[-1.40 -8.01 -3.01 -0.74] -> S
[-1.40 -8.02 -3.00 -0.75] -> W
[-1.40 -8.02 -3.01 -0.75] -> G
q: [-1.40 -8.02 -3.01 -0.75]	G
tail: [-1.40 -8.01 -3.01]	[-0.74]
tail: [-1.40 -8.01]	[-3.01 -0.74]
tail: [-1.40 -8.02 -3.01]	[-0.75]
tail: [-8.02 -3.01]	[-0.75]
tail: [-8.01 -3.01]	[-0.74]
tail: [-1.40 -8.02 -3.00]	[-0.75]

[ 6.47 -3.10  2.37  2.82  4.84 -4.07 -1.42 -2.95 -3.00 -6.13 -0.27  1.78
 -2.43 -3.68  0.97  5.60 -1.20 -1.76 -1.94 -2.34 -6.76  2.76 -0.53 -0.44
  0.19  2.90  0.02  4.48  0.70 -0.33] -> B
[ 6.47 -3.10  2.37  2.82  4.84 -4.07 -1.42 -2.95 -3.00 -6.13 -0.27  1.78
 -2.43 -3.68  0.97  5.60 -1.20 -1.76 -1.94 -2.34 -6.76  2.76  3.51  5.55
  4.37 -5.71 -0.90 -2.17 -0.62  0.61] -> Z
[ 2.37  2.82  4.84 -4.07 -1.40 -2.95 -1.42 -2.95 -2.43  1.78 -0.27 -3.00
 -6.13 -3.68  0.97  5.60 -1.20 -1.76 -1.94 -2.34 -6.76  2.76  3.51  5.55
  5.48 -2.72 -0.06  2.79 -0.55 -0.89] -> K
q: [ 6.47 -3.10  2.37  2.82  4.84 -4.07 -1.42 -2.95 -3.00 -6.13 -0.27  1.78
 -2.43 -3.68  0.97  5.60 -1.20 -1.76 -1.94 -2.34 -6.76  2.76 -0.53 -0.44
  0.19  2.90  0.02  4.48  0.70 -0.33]	B
q: [ 6.47 -3.10  2.37  2.82  4.84 -4.07 -1.42 -2.95 -3.00 -6.13 -0.27  1.78
 -2.43 -3.68  0.97  5.60 -1.20 -1.76 -1.94 -2.34 -6.76  2.76  3.51  5.55
  4.37 -5.71 -0.90 -2.17 -0.62  0.61]	Z

[-4.07 -0.61 -3.69 -0.73 -1.62 -7.51 -1.69] : D
[ 3.94 -0.69  0.66  1.03  1.17  1.08  3.95] : Y
[-2.57  4.08  3.53 -1.34 -0.13 -2.73  0.63] : M
[-0.95  1.21  3.13  1.57 -0.74  1.89 -6.10] : H
[ 5.39  1.21  3.12  1.19  5.30  5.28 -1.10] : Q
[ 5.52 -0.16  5.28  2.19  5.54 -1.08  0.64] : R
[-0.65  0.56  0.83  1.61 -2.77 -1.40  6.20] : N
[ 2.55 -5.08 -1.07  7.17  1.31  2.64 -2.43] : L
[ 0.98 -0.15  5.28  0.48 -3.25  1.52  0.61] : F
tail: [1.21 3.13]	[ 1.57 -0.74  1.89 -6.10]
tail: [-0.16  5.28]	[ 2.19  5.54 -1.08  0.64]

[-4.11  5.11  2.37  1.32]  mol
[-3.33  2.47 -1.59 -1.56]  natu
[-6.99  1.70  2.35 -3.80]  vir
[-2.89  1.70 -6.29  3.95]  vin
[-0.87  1.92 -7.92  5.72]  nebur
[-5.87 -0.88  6.47  6.67]  Rov
[ 0.14  1.86  0.96 -1.07]  fozo
[-6.99  1.70 -0.04 -0.27]  kino
[-0.74  4.82  5.25  5.35]  vip
[-1.46 -5.38 -2.76 -5.39]  bedu
[0.68 5.80 2.35 0.06]  rekek
[1.05 5.12 2.37 1.32]  Mon
q: [-6.99  1.70 -0.04 -0.27]	kino
tail: [-4.11  5.11  2.37]	[1.32]

[-0.39 -4.11 -0.87 -0.66 -2.45] = T
[-0.38 -4.11 -1.99  5.10 -2.83] = V
[-0.38 -4.11 -1.99  0.42 -1.34] = J
[-0.39 -4.11 -0.87 -0.66  5.27] = E
[ 2.04  1.29 -1.49  2.76 -4.78] = A
[-0.82  3.51  0.71 -3.91  3.85] = X
[-3.91  3.84  1.68 -7.97 -2.67] = C
q: [-3.91  3.85]	X
tail: [ 3.51  0.71 -3.91]	[3.85]
tail: [ 2.04  1.29 -1.49]	[ 2.76 -4.78]
q: [-0.39 -4.11 -0.87 -0.66 -2.45]	T
q: [ 3.84  1.68 -7.97 -2.67]	C
q: [-0.38 -4.11 -1.99  0.42 -1.34]	J

[-3.63  0.52 -2.04  3.56  0.10 -4.07] -> zadid
[-1.86  3.83  0.93 -4.23 -1.06  0.17] -> Damob
[-4.97 -0.17 -2.48  2.07 -4.27 -0.42] -> vedif
[-1.51 -2.02  1.27 -1.66 -5.69 -2.32] -> boru
[ 4.50  7.16 -6.22 -2.79  2.16  5.69] -> raf
[ 1.26 -6.57  1.80 -2.08  3.20  0.44] -> dega
[ 3.72  1.40 -5.84  5.64 -2.89 -4.00] -> vimis
[-1.47  5.13  2.42 -5.60  3.54  4.08] -> Zime
[ 1.43 -4.25 -2.04 -0.17 -5.00 -2.46] -> luno
[ 2.49  4.31  6.05  4.70 -3.93 -2.29] -> Det
tail: [-0.17 -5.00]	[-2.46]
q: [-1.47  5.13  2.42]	Zime
tail: [-2.02  1.27 -1.66 -5.69]	[-2.32]
tail: [-4.23 -1.06]	[0.17]
q: [3.54 4.08]	Zime
q: [-0.17 -2.48]	vedif

[ 1.44  3.61 -4.13  1.17  0.70  2.17 -2.04  7.92 -4.01] : ges
[-2.03  7.92  1.55  2.29  3.32 -1.89  2.49  5.74 -4.97] : sudo
[ 1.84  0.77 -2.29  3.35  4.09 -1.20 -0.70 -3.66  0.45] : vuk
[-3.12 -3.53 -4.24  1.24  0.70  2.18 -2.04  7.92 -4.01] : zop
[-0.55 -4.30  1.91 -7.52 -2.13 -2.67  1.30  0.49 -1.14] : Kiseg
[ 5.35  7.23 -2.29  3.34 -2.29  3.35  4.08 -1.20 -0.70] : bolom
q: [ 1.44  3.61 -4.13  1.17  0.70  2.17 -2.04  7.92 -4.01]	ges
tail: [1.24 0.70 2.18]	[-2.04  7.92 -4.01]
q: [-2.29  3.34 -2.29  3.35  4.08 -1.20 -0.70]	bolom
q: [ 1.17  0.70  2.17 -2.04  7.92]	ges
q: [-2.67  1.30]	Kiseg
q: [-4.30  1.91]	Kiseg
tail: [ 1.24  0.70  2.18 -2.04  7.92]	[-4.01]

[ 2.14 -1.90 -0.09  1.18  0.45  0.83  1.61 -0.68 -5.85]  buvid
[ 2.14 -1.43 -0.71  1.58  3.03  0.69  1.73 -0.98  1.96]  mogez
[-2.24  3.02 -0.02 -1.93 -3.18 -0.57  2.76 -5.69 -0.25]  mas
[-0.71 -2.40 -0.41 -0.11 -3.78  0.24  0.13  2.24 -4.73]  monek
[-2.54 -3.93  1.55 -0.10 -3.78  0.24  0.42  0.47 -1.64]  momav
[ 1.42  2.59  3.41  1.52  2.11 -1.43  5.36  3.82 -4.85]  pasuv
[-0.79  1.24 -1.01  0.53 -2.92  1.27  0.90 -2.06 -4.33]  tumep
[ 0.89 -2.00  2.58  0.30  5.09  1.19 -2.53  4.17 -2.93]  gizan
[-2.38 -1.31 -0.14  0.39  1.87 -0.67 -1.47  0.94 -1.75]  Nifi
[-2.00 -1.23 -1.34 -2.91 -0.29  0.52  1.70 -4.14  2.55]  gak
[-1.43  2.11  1.52  1.42  2.59  3.41  0.79  0.53 -1.39]  tof
[ 0.79 -3.94  1.55 -0.10 -3.78  0.24  0.13  0.09 -2.23]  pusok
q: [ 1.42  2.59  3.41  1.52  2.11 -1.43]	pasuv
q: [ 2.11 -1.43]	pasuv
tail: [-0.10 -3.78  0.24  0.13]	[ 0.09 -2.23]
q: [-0.41 -0.11 -3.78]	monek
q: [-2.24  3.02]	mas
tail: [-3.94  1.55 -0.10 -3.78  0.24]	[ 0.13  0.09 -2.23]
q: [ 2.14 -1.90]	buvid

